(in the rows, 100 means zero)
Here are made-up nodes, facts about them, and rows of numbers that follow some of those facts. Name the node behind each unnamed row.

Some rows with their names:
z49: 110,99,87,103,81,85,90,101,92,80,119,99,91,102,105,93,111,117,105,108,84,99,97,88,86,91,98,86,120,102,120,102,97,64,106,104,101,93,112,98,86,83,115,98,102,105,105,115
z381: 107,99,92,102,94,73,83,102,102,82,123,95,98,113,105,90,120,122,104,103,80,96,92,99,79,99,94,76,116,115,117,105,99,60,109,99,100,98,110,100,84,84,122,93,99,122,98,102
z814: 101,91,99,129,87,100,92,99,91,93,127,95,105,91,102,95,122,127,106,131,86,110,86,88,89,90,111,90,104,102,107,109,119,70,115,106,110,66,112,98,81,80,107,106,108,116,112,112
z290: 105,82,95,120,101,92,80,105,90,95,133,99,103,113,100,95,124,133,106,115,82,97,90,93,87,101,110,89,101,110,108,105,109,55,122,96,98,73,112,102,70,84,100,95,111,126,99,104
z11: 107,82,100,117,91,100,84,97,96,97,129,107,105,113,97,93,124,137,95,116,88,98,84,86,78,99,109,90,103,104,106,102,104,48,119,92,102,73,112,108,67,88,105,98,114,129,94,102
z945: 110,94,99,129,81,102,82,101,83,102,126,102,106,104,93,108,120,120,113,128,73,112,96,77,88,91,100,101,106,105,106,112,115,72,119,94,113,71,114,104,73,83,106,98,100,108,111,110
z468: 107,84,110,113,94,97,92,100,103,92,127,91,109,110,95,101,130,126,105,122,81,101,91,84,70,102,107,102,111,111,111,108,105,37,125,78,108,71,120,115,73,81,91,84,109,129,81,101
z47: 112,96,88,98,86,88,96,110,101,77,118,100,100,109,102,99,121,106,103,115,83,106,100,97,78,91,97,87,128,110,111,104,91,65,109,103,100,85,107,91,91,81,127,97,99,107,103,115
z544: 104,75,100,116,103,95,88,107,95,90,128,102,109,113,99,99,123,123,101,122,88,97,95,96,85,103,111,99,110,115,106,102,102,54,129,94,100,67,109,97,71,82,106,94,111,124,97,103
z560: 106,91,102,121,92,94,83,104,97,106,131,104,117,114,98,104,127,122,106,132,78,111,91,94,84,96,108,86,107,109,94,109,113,67,120,101,103,70,109,96,77,81,120,105,101,128,108,102
z29: 108,91,90,100,89,75,88,104,96,78,122,96,92,110,106,90,112,122,105,100,84,93,97,96,88,96,97,86,124,105,116,96,92,55,109,103,93,94,111,97,81,79,113,91,104,114,93,110
z278: 113,100,91,102,77,91,93,103,91,78,110,102,98,102,100,107,111,99,108,117,79,110,106,80,85,88,91,102,129,107,119,106,93,71,112,97,111,85,110,97,88,81,121,92,95,94,107,121
z71: 106,93,95,92,92,73,98,103,105,70,116,88,100,109,108,100,117,106,110,107,81,99,103,87,76,99,92,100,127,110,118,97,91,43,116,91,103,88,114,106,88,75,100,78,101,121,82,115
z451: 104,74,100,115,104,95,86,108,94,90,128,102,110,114,99,99,123,122,101,122,87,98,94,96,85,103,111,100,110,115,106,103,102,54,129,94,101,66,110,97,71,82,107,93,112,125,96,104
z747: 110,90,92,91,87,92,96,99,104,73,115,105,95,111,104,91,116,120,89,104,94,93,93,89,72,95,100,92,126,107,118,97,82,47,111,95,101,90,107,104,83,86,119,93,110,115,90,111
z253: 110,108,93,107,74,80,86,98,97,90,115,103,103,106,98,105,113,104,110,116,72,115,99,83,84,90,84,90,121,107,112,108,104,77,109,99,114,91,109,100,86,81,132,96,88,107,110,115
z703: 109,87,102,124,85,106,87,103,88,97,121,105,112,105,92,111,119,109,110,133,78,114,100,80,88,93,103,109,114,109,106,112,110,70,125,90,114,64,113,99,74,81,112,96,101,104,109,111
z367: 105,91,101,122,90,94,84,105,97,106,132,104,116,114,96,102,127,123,107,133,78,111,92,93,84,97,108,86,106,111,92,110,115,67,119,102,104,69,109,96,76,79,119,105,102,129,109,103
z766: 100,94,105,124,86,98,92,104,100,104,132,100,118,101,98,99,128,122,105,139,79,116,87,94,87,94,112,84,108,108,94,112,120,71,116,109,107,67,108,95,82,76,121,109,102,127,114,107
z802: 109,95,88,125,78,86,88,103,91,90,121,99,98,103,88,105,116,110,112,114,76,117,92,84,82,88,89,100,116,98,111,102,108,81,115,91,114,73,110,98,79,89,121,90,95,101,103,121

There are 3 kinds of fact about the nodes: χ, Ψ, β.
z245 χ:983 β:58
z933 χ:274 Ψ:z747 β:906
z584 χ:840 Ψ:z718 z982 z643 β:730
z960 χ:732 Ψ:z718 z241 z858 β:58
z796 χ:274 β:730
z938 χ:840 β:120
z186 χ:467 β:58
z718 χ:983 β:58
z973 χ:274 β:730
z752 χ:274 Ψ:z214 z808 z747 z643 z933 z990 β:906
z469 χ:274 Ψ:z808 β:58
z468 χ:983 Ψ:z991 z747 z29 β:58
z447 χ:274 Ψ:z907 β:58
z544 χ:274 β:58
z485 χ:467 Ψ:z858 β:960
z830 χ:983 Ψ:z703 z29 β:58
z631 χ:840 Ψ:z489 z88 β:906
z145 χ:274 Ψ:z214 z747 β:58
z802 χ:467 β:887
z621 χ:732 β:58
z321 χ:274 Ψ:z960 z927 β:730
z263 χ:274 Ψ:z939 β:348
z278 χ:467 β:960
z264 χ:467 Ψ:z606 β:58
z927 χ:274 β:348
z610 χ:840 Ψ:z927 β:960
z593 χ:467 Ψ:z667 z907 β:58
z835 χ:274 β:960
z71 χ:983 β:960
z945 χ:467 Ψ:z904 β:58
z275 χ:983 Ψ:z156 β:58
z771 χ:467 β:348
z800 χ:274 Ψ:z762 z747 z779 β:960
z401 χ:467 Ψ:z808 β:887
z560 χ:840 β:730
z348 χ:274 β:348
z51 χ:840 Ψ:z747 β:58
z820 χ:840 Ψ:z336 β:960
z790 χ:840 β:58
z519 χ:983 β:906
z484 χ:840 Ψ:z747 β:58
z578 χ:274 Ψ:z47 β:58
z766 χ:732 β:730
z768 χ:274 Ψ:z214 z762 β:58
z92 χ:274 β:120
z907 χ:467 Ψ:z214 β:348
z203 χ:274 Ψ:z747 z470 z907 β:58
z759 χ:274 Ψ:z718 β:58
z241 χ:467 β:960
z930 χ:840 β:887
z351 χ:840 β:58
z404 χ:274 Ψ:z29 β:348
z16 χ:983 β:730
z643 χ:467 Ψ:z718 β:58
z156 χ:732 Ψ:z88 β:730
z814 χ:732 Ψ:z394 β:58
z114 χ:467 Ψ:z762 β:58
z470 χ:840 Ψ:z747 β:58
z580 χ:840 β:58
z254 χ:840 β:960
z858 χ:274 Ψ:z747 z66 β:58
z845 χ:274 Ψ:z445 β:906
z98 χ:274 β:906
z336 χ:274 Ψ:z718 β:887
z721 χ:467 Ψ:z367 z29 z445 z606 β:960
z808 χ:274 Ψ:z718 β:960
z990 χ:732 β:58
z969 χ:732 Ψ:z762 β:730
z779 χ:840 β:58
z606 χ:274 Ψ:z336 β:960
z49 χ:840 Ψ:z17 β:960
z762 χ:840 β:58
z558 χ:467 β:730
z29 χ:274 β:960
z17 χ:274 Ψ:z796 z747 β:887
z391 χ:467 Ψ:z718 z66 z451 β:58
z11 χ:274 Ψ:z747 z580 β:58
z66 χ:274 Ψ:z747 β:960
z119 χ:732 β:960
z372 χ:840 Ψ:z762 β:58
z184 χ:274 Ψ:z214 β:906
z451 χ:274 β:58
z445 χ:274 β:58
z88 χ:274 Ψ:z404 β:120
z489 χ:274 Ψ:z747 z939 β:960
z591 χ:840 Ψ:z808 β:960
z672 χ:467 β:960
z984 χ:274 Ψ:z290 z29 β:58
z667 χ:467 β:887
z562 χ:274 β:887
z746 χ:467 Ψ:z610 z747 β:58
z747 χ:274 β:960
z295 χ:840 β:348
z331 χ:274 Ψ:z16 z484 z747 z88 z814 β:58
z253 χ:467 β:906
z214 χ:274 β:887
z982 χ:274 Ψ:z718 z747 β:887
z381 χ:274 Ψ:z184 β:906
z160 χ:274 Ψ:z114 z278 β:58
z939 χ:983 β:906
z991 χ:274 β:730
z448 χ:274 Ψ:z747 β:58
z367 χ:840 β:730
z703 χ:467 β:58
z940 χ:467 β:120
z510 χ:274 Ψ:z991 β:58
z139 χ:840 Ψ:z718 z610 β:960
z623 χ:983 Ψ:z351 β:58
z904 χ:467 Ψ:z643 β:960
z47 χ:840 β:348
z851 χ:274 Ψ:z17 β:58
z290 χ:274 Ψ:z643 z779 β:58
z280 χ:840 β:906
z423 χ:467 Ψ:z718 z747 β:730
z394 χ:467 Ψ:z762 β:120

Name these rows:
No name comes twice in this set of rows, the named rows included.
100,101,97,129,96,100,84,96,99,91,123,97,118,100,110,101,133,128,107,135,87,119,91,89,78,90,105,79,92,107,97,115,124,71,114,109,114,59,111,93,92,78,114,115,105,128,118,104  z969
103,83,100,109,100,80,92,101,95,97,137,97,110,115,106,103,124,116,110,118,72,105,88,82,78,105,105,100,102,110,105,99,114,46,130,87,104,69,110,115,74,83,84,80,105,139,96,122  z718
117,103,84,86,85,87,88,110,91,77,122,94,93,114,115,94,122,122,109,103,78,93,110,92,84,93,100,71,125,106,109,102,86,44,99,113,81,104,116,97,89,70,106,100,101,114,97,107  z88
115,96,87,78,89,90,95,111,97,73,117,101,101,116,116,99,120,110,102,109,85,96,113,92,81,95,101,82,133,109,107,99,80,43,106,111,86,94,109,94,93,70,113,98,103,115,98,112  z92
119,120,76,96,78,96,82,95,83,68,102,101,101,109,125,112,118,109,115,113,82,114,121,68,78,80,81,81,112,95,104,107,94,63,95,111,106,85,117,94,104,70,111,109,97,105,117,118  z394
108,101,92,104,95,73,81,102,102,81,123,90,95,111,104,90,122,127,107,102,80,95,92,100,78,98,93,73,115,116,120,108,101,59,107,99,100,100,114,100,84,83,120,95,99,118,97,96  z184
108,105,92,105,85,80,86,101,101,86,123,96,98,106,101,93,117,117,105,111,80,103,91,96,81,93,94,79,119,112,118,109,103,69,106,102,106,97,110,100,87,84,127,100,96,112,107,106  z631
105,96,106,125,91,108,94,111,99,98,131,93,115,99,96,101,134,123,107,141,79,113,88,99,81,94,117,85,111,120,106,123,117,67,118,104,108,69,114,96,86,77,117,110,102,115,112,99  z156
102,98,91,105,75,85,101,101,97,79,118,96,95,90,108,90,110,112,103,116,85,107,92,91,91,87,102,88,124,99,117,100,101,70,105,115,104,87,107,93,91,79,119,101,100,106,109,126  z119
113,95,88,98,96,86,91,115,100,76,122,90,95,112,101,94,127,119,106,104,81,95,99,103,76,98,98,79,127,116,118,107,89,52,107,99,92,96,115,96,88,80,116,93,101,108,92,103  z404
111,93,86,100,93,78,89,105,93,78,123,94,89,110,109,90,116,121,104,99,82,92,95,94,84,96,98,82,118,108,120,100,95,54,109,102,95,96,110,100,82,82,108,91,105,113,98,113  z606
106,88,100,117,101,90,80,107,98,101,135,101,115,120,100,99,132,131,105,123,78,102,90,98,80,102,106,80,101,116,96,109,112,55,121,97,98,73,111,100,73,82,112,100,105,137,102,96  z321
111,92,99,113,102,105,88,111,93,102,136,106,114,117,100,104,135,115,101,133,75,109,88,95,73,98,114,86,103,125,104,118,115,64,124,94,106,69,107,102,82,86,111,103,102,122,118,109  z584
108,97,84,99,91,85,86,91,99,71,114,101,92,110,114,90,117,129,96,98,94,94,94,85,74,93,91,82,111,101,118,97,91,50,106,99,101,89,112,103,85,86,112,96,110,119,94,111  z800
108,91,99,128,80,98,83,100,86,103,124,106,110,105,93,111,116,116,112,128,76,115,98,76,92,91,100,105,109,102,102,108,113,73,122,95,113,66,113,101,72,81,111,97,99,110,110,113  z186

The same nodes again, as new rows of numbers:
Some rows with their names:
z762: 124,120,134,108,124,126,158,122,97,111,73,115,105,102,108,112,71,81,89,111,109,100,128,106,85,135,129,110,125
z904: 98,95,122,83,133,107,156,96,78,104,87,119,123,111,146,116,108,97,98,132,113,119,124,118,87,128,116,95,152
z984: 109,98,132,106,96,141,157,115,70,133,83,126,114,113,114,114,87,65,109,120,124,104,105,105,98,101,126,111,118
z933: 129,84,153,109,90,114,155,89,72,134,69,137,112,93,109,119,88,72,113,120,118,95,114,122,109,91,94,100,144
z49: 103,100,123,84,115,108,152,102,80,123,73,110,125,101,128,115,99,97,105,132,111,119,116,117,88,131,120,92,158
z830: 130,114,118,88,113,129,163,116,88,126,97,95,110,132,134,91,84,83,107,102,128,107,127,106,87,126,107,121,139
z404: 109,99,121,108,103,144,156,135,78,133,98,111,123,125,104,106,97,65,110,115,114,111,83,92,110,95,124,92,104
z51: 134,92,128,94,114,123,158,112,101,130,69,105,94,109,119,114,82,88,102,125,127,106,124,102,106,116,107,107,128
z930: 123,109,122,105,117,116,158,111,85,113,85,108,112,105,120,109,83,96,110,113,86,104,108,95,101,126,115,92,137
z820: 103,101,120,84,118,108,151,103,73,121,73,112,126,102,130,114,96,98,104,134,110,120,118,116,87,131,120,93,156
z759: 125,95,123,111,113,135,162,118,49,128,76,134,115,108,119,108,76,62,105,132,122,106,117,106,100,102,122,108,113
z16: 154,123,134,113,111,119,162,109,87,112,112,107,104,128,122,84,65,86,115,74,90,83,120,92,108,119,81,112,135
z939: 138,122,137,97,105,110,161,91,80,115,96,112,116,110,134,97,80,88,116,93,102,94,135,110,87,125,93,120,169
z990: 132,136,129,96,124,135,152,114,94,116,48,95,97,116,133,89,56,118,101,107,116,104,123,82,101,113,141,98,154
z280: 123,117,143,99,103,113,150,93,81,113,81,130,109,98,127,114,73,94,112,112,94,95,123,101,101,125,104,109,155
z469: 112,96,129,108,101,137,162,115,60,132,82,129,108,110,113,110,84,65,106,122,123,102,113,107,99,103,127,106,116
z623: 133,113,120,91,117,125,166,116,86,125,96,97,105,128,131,90,83,82,106,102,127,105,135,108,87,126,108,118,139
z484: 135,90,129,95,114,122,158,112,102,131,67,105,91,108,119,113,84,89,103,125,129,107,123,104,107,114,105,106,127
z372: 116,112,135,99,121,124,153,122,95,118,74,116,106,112,110,108,70,82,88,113,123,104,125,112,90,135,119,106,120
z489: 111,82,130,101,100,114,159,98,69,134,66,117,129,91,111,123,114,76,109,136,119,116,107,128,89,99,121,88,150

Rows to name:
No name comes twice in this set of rows, the named rows included.
145,138,143,112,118,125,144,108,94,109,64,108,98,126,125,78,35,121,106,80,92,85,105,75,127,107,105,88,143  z766
107,97,140,115,103,131,161,117,67,130,80,128,100,106,99,106,82,65,97,113,125,99,121,119,92,111,133,96,112  z768
111,99,115,87,125,106,153,103,63,118,69,116,129,101,133,112,90,95,102,142,111,121,121,115,90,130,116,92,155  z139
110,100,150,106,88,120,149,93,59,127,81,146,121,100,115,114,83,71,112,115,109,95,110,115,104,103,106,104,143  z845
117,99,111,111,159,133,167,148,116,99,96,90,103,135,109,101,91,81,73,107,117,112,110,105,91,130,132,88,80  z394
110,94,129,124,100,119,168,107,55,125,91,121,99,99,104,106,95,78,116,107,91,96,109,108,100,105,132,76,129  z214
102,100,127,103,97,124,159,100,64,127,76,121,138,90,118,124,112,75,117,130,102,113,101,114,82,106,138,97,155  z29
108,94,133,108,96,136,163,113,61,136,84,126,99,109,111,108,87,69,107,118,124,100,116,108,98,103,130,100,118  z447
131,105,95,112,135,141,172,146,99,119,91,80,94,121,111,101,88,88,103,116,99,114,103,77,102,122,143,90,96  z938
107,99,149,109,88,117,151,92,53,128,84,146,114,100,114,111,83,73,112,112,111,93,114,118,102,104,107,99,142  z381
147,92,139,111,131,113,155,103,92,99,97,130,96,126,132,100,65,90,100,103,99,88,117,93,131,108,68,102,112  z423
127,97,116,94,143,123,161,112,71,101,87,129,105,124,148,105,74,85,92,131,122,108,136,98,103,121,108,113,118  z643

